[[ 40.2 -13.9 -36.8  43.3 -35.8 -10.0  -2.5  -8.5]
 [ 27.7  -0.7 -39.4  43.5 -43.0   2.2 -24.1  24.2]
 [-22.6 -33.8 -56.6  -6.0 -11.1 -21.9  -5.4  37.6]
 [-14.8 -10.6  30.8 -37.2  35.7 -12.1  36.1 -41.0]
 [-24.4  30.5  51.8 -32.9  31.7  21.4  -0.5  -3.4]] Answer: -3.4

[[ 10.5   6.7  -1.4  -2.1   2.8  -7.6 -39.9 -18.0  -4.4   0.0  41.0   0.0
  -15.1 -14.8  42.9]
 [  0.0 -41.0 -29.0   7.7   0.0  45.0 -30.9  -3.4   0.0   0.0 -29.6   4.7
   -8.2  19.6  27.4]
 [ -6.9   0.5  -1.4  -0.9   0.4  -3.1  -0.1   0.0  -1.9  10.3   0.8   0.0
    0.0   2.2   0.8]
 [  8.5   9.1   1.1  -5.4  32.8   0.0 -12.8  12.7 -17.5 -19.9   0.0  34.8
   -7.6   0.0 -19.0]
 [ 23.5 -31.8  -7.6   0.0  22.9   0.0   0.0 -33.8   8.5   0.0   0.0   0.0
   -5.8  25.0  32.0]
 [ -2.3 -33.8   0.0   2.2 -13.9   2.3   4.7  12.9 -39.0  -2.2  12.7  -5.6
  -25.4  17.2   0.0]
 [-10.5  32.4  -1.3   0.5  48.2  -4.6 -12.1   4.9   1.8  25.1  -1.9  24.0
    0.0 -11.8   5.2]
 [-38.5   0.0  22.8   0.0   0.0  -5.1 -12.8  -9.0  18.8 -30.8   0.0  -9.9
    0.0  34.5  -7.6]] Answer: -7.6

[[ 34.5  26.1  23.4 -37.6 -10.9  13.7 -41.8 -20.8  45.6 -29.4  31.8]
 [  8.0 -12.5 -10.6   3.1   2.2 -10.7 -13.1  10.2  13.5  21.9 -24.5]
 [ -8.6   6.6   6.3 -20.6   7.0  -1.0  -5.1 -18.2  14.7  -8.5   6.4]
 [ -1.0 -14.3 -20.3   1.1  34.9 -26.7 -21.8  27.5  14.7  28.9 -22.1]
 [ 17.5   1.9   5.6 -16.8  15.0 -15.2 -16.9 -12.0  37.0  -4.5   8.6]
 [-15.4 -31.1 -30.9  25.7  18.6 -16.7  26.8  20.9 -15.9  31.8 -27.2]] Answer: -27.2

[[ 25.7   7.1  -3.4  -5.1  11.6   3.0  16.4  -2.0  -1.6  -0.4  11.5  -0.3
  -11.2   9.0  20.6]
 [ -1.2  -6.4   8.5   1.1  -4.0  -8.0   2.1   5.1   0.6  21.7  -5.4  -2.6
   17.6  -1.7   2.8]
 [  3.5  -2.9   9.7  -7.0  13.4  -0.2  13.1  -0.7  -2.6 -30.0   1.4   2.1
    1.5   9.1   7.7]
 [ -9.9   6.3  10.7  14.4   0.2  -8.4  18.1   5.3  -3.7  -2.5  -4.9  10.8
    5.7   1.9 -14.9]
 [ -7.3   7.7  11.7  -0.5 -12.6  -9.5 -23.6  -0.9  -0.8   4.2  -3.4   7.2
    0.8  -5.0  -2.7]
 [  3.4  -4.9   2.1  -8.9   5.3  -2.7 -12.3  10.3  11.1   9.9  12.8  -3.8
   -7.8 -42.4  12.0]
 [-37.2  -9.5  -4.7  21.2  -2.6   5.2 -39.0   0.6  -6.6  20.7   9.8  -0.2
    6.9  -4.5  -1.9]
 [ -2.2  -5.1  10.3  -9.8  -1.2  -3.0  20.3  -3.8  -6.9  -1.6  -2.5  -3.3
    8.4 -27.2  -9.5]
 [ -3.8  -1.8  -4.3  -2.7   2.1   0.9 -13.6   8.0  -7.6  -1.6 -10.1  -4.1
    8.3  -9.3  18.2]] Answer: 18.2

[[ -2.4 -13.0  14.8  28.5  27.4 -13.2 -41.3]
 [  0.4  26.9 -22.3  26.6  25.8  27.4 -30.8]
 [-33.1   5.0  -7.1 -14.1  -9.1   5.4  26.2]
 [ 27.9   0.7  -1.0  -5.2  -4.2   0.3  -4.9]
 [-33.3  18.0 -14.7  14.6  16.0  18.8  -7.0]
 [-27.9  25.1 -22.0  14.0  15.6  25.9  -6.5]
 [ 22.0  -5.5   7.1  11.2  10.3  -5.8 -25.2]
 [ 32.5 -11.6   8.0 -33.8 -30.4 -12.3  27.0]] Answer: 27.0

[[ -2.3 -21.0 -12.9  13.7 -11.7 -39.5  -7.2  -1.0  -5.1  11.0  51.3  -6.7
  -14.8]
 [ 30.0   3.1  26.9  10.2 -37.7  -1.3   5.9   3.1   9.9   7.8 -20.4   5.7
   39.4]
 [ 11.8  -8.3   7.0 -13.5   6.0 -23.5 -37.0  12.6  10.5 -12.6 -19.2  -1.7
   16.7]
 [  1.0  43.6  -6.8  10.2  13.3  28.3  13.0  41.2  29.6  30.3  10.5  26.7
   14.2]
 [ 18.4  25.8  -9.4  30.4 -15.8  41.8  47.6  -2.4  -5.1  30.3  -0.7 -40.1
   11.7]
 [ 25.0  33.4 -12.0 -22.3  13.3  11.0 -23.9  -1.7 -15.3 -32.9   9.2 -20.3
  -24.9]] Answer: -24.9

[[  1.5   5.6   4.7  -7.5  21.2   0.0  -4.4  19.1]
 [  1.5   5.6   4.7  -7.5  10.2   0.0   8.7   0.0]
 [  1.5   5.6   4.7  -7.5   9.1   0.0  -3.8   0.0]
 [  1.5   0.2   4.7 -11.7  36.9  31.5  -3.8   0.0]
 [  1.5   5.6   4.7  -7.5  10.2   0.0  -3.8   0.0]
 [  1.5   5.6  54.6 -16.4  21.3  -9.2 -43.9   1.0]] Answer: 1.0

[[ 5.5  9.3  4.2  3.7  4.4 20.2  3.5  2.3]
 [10.1 11.4  3.1  4.3  1.6  5.9 14.3 12.1]
 [ 6.2  6.3  6.9 18.8  2.0  7.4 14.2  7.8]
 [ 8.2  5.6 10.0  1.7  3.7 10.0 48.4  3.1]
 [ 2.2  2.8 13.9  5.6  3.1  7.8  7.7  7.8]
 [ 1.9 25.1 12.6 19.3 24.5  8.1  5.5  7.3]
 [14.4 10.9 10.6 10.0 11.0  1.8  8.5  5.4]
 [ 6.4  1.9  2.0  4.1  4.1 39.0  4.6 14.6]
 [ 8.3  5.4  1.5  2.8 12.6 12.5  5.0  7.1]
 [ 2.0  5.0  3.6  4.1  5.1 13.0  8.2  5.7]
 [ 7.0  4.0  9.9  4.3  4.0 19.0  4.3  4.0]] Answer: 4.0
---
[0.713, -1.583, 1.053, 0.994]	0.994, 0.713
[-33.8, -1.6, -112.1, 123.2, -162.6, 155.8]	155.8, -33.8
[[104.313, -57.456, -134.199, -78.490, -101.257, 212.198], [-47.856, -74.068, -121.137, 20.738, -180.714, 29.771], [-39.111, 15.217, 75.906, -119.598, 94.961, 160.949]]	212.198, -39.111
[[-0.41, 0.18, -0.62, 1.88, -1.24], [1.35, -0.20, 0.04, 1.78, -0.76]]	-1.24, 1.35
[33.9, 29.9, 87.4, 138.0, -182.0]	-182.0, 33.9
[-3.395, 11.188, 3.655, 7.036, -17.521, -11.301, -6.960]	-6.960, -3.395
[-9.69, 14.20, 2.39, -5.75, -6.72]	-6.72, -9.69
[[-1.09, 0.74, 1.21, -1.15, -0.78, -0.99], [-0.89, -0.60, 0.74, -1.07, -0.35, -0.98]]	-0.99, -0.89
---
[ 72 121 339 986 689  17]: 121

[-39  -7  -1 -12  39]: -39

[-36 -24  22  46 -10   8]: -24

[[7873 7823 6190 3391 3672 1063]
 [6077 4205 5696 3921 2736 2362]]: 4205

[[ -9 -29  18  32   8]
 [ 24  26 -12  -8  -9]]: 24

[[3667 4962 6722 8331 8567]
 [3502 7469 5291 5250 5788]
 [2070 8703 9625 5545 4595]]: 2070
---
array([-10,  46,  -1, -32,  37]) Answer: -32
array([51, 18, 27, 79]) Answer: 27
array([172, 103, 110, 162,  13, 235, 170]) Answer: 235
array([0, 8, 3, 5]) Answer: 3
array([7788, 9192, 2155, 5459]) Answer: 2155
array([-15,  41, -43, -25]) Answer: -43
---
[-1.3, -0.8, -0.7, 1.5, -1.4, -0.6]	-1.3
[-13.651, 9.578, -11.583, -1.894, 11.914]	-13.651
[13.489, 4.260, 6.300, 0.843, -17.248, -9.390, 5.532]	13.489
[-1.2, 9.4, 10.4, -2.0, -12.8, 8.7, -15.7]	-1.2
[0.09, 0.00, -0.04, 0.15, -0.06, -0.17, -0.05]	0.09
[0.66, -0.97, 0.56, 0.85, 1.17]	0.66
[163.3, -147.4, -106.7, -160.7]	163.3
[-125.2, -129.6, 5.1, -7.3, 129.8]	-125.2
[-1.1, 16.5, 5.0, 2.0, -11.4, -11.8, -3.9]	-1.1
[118.42, 70.53, 175.95, -138.95, -65.44]	118.42
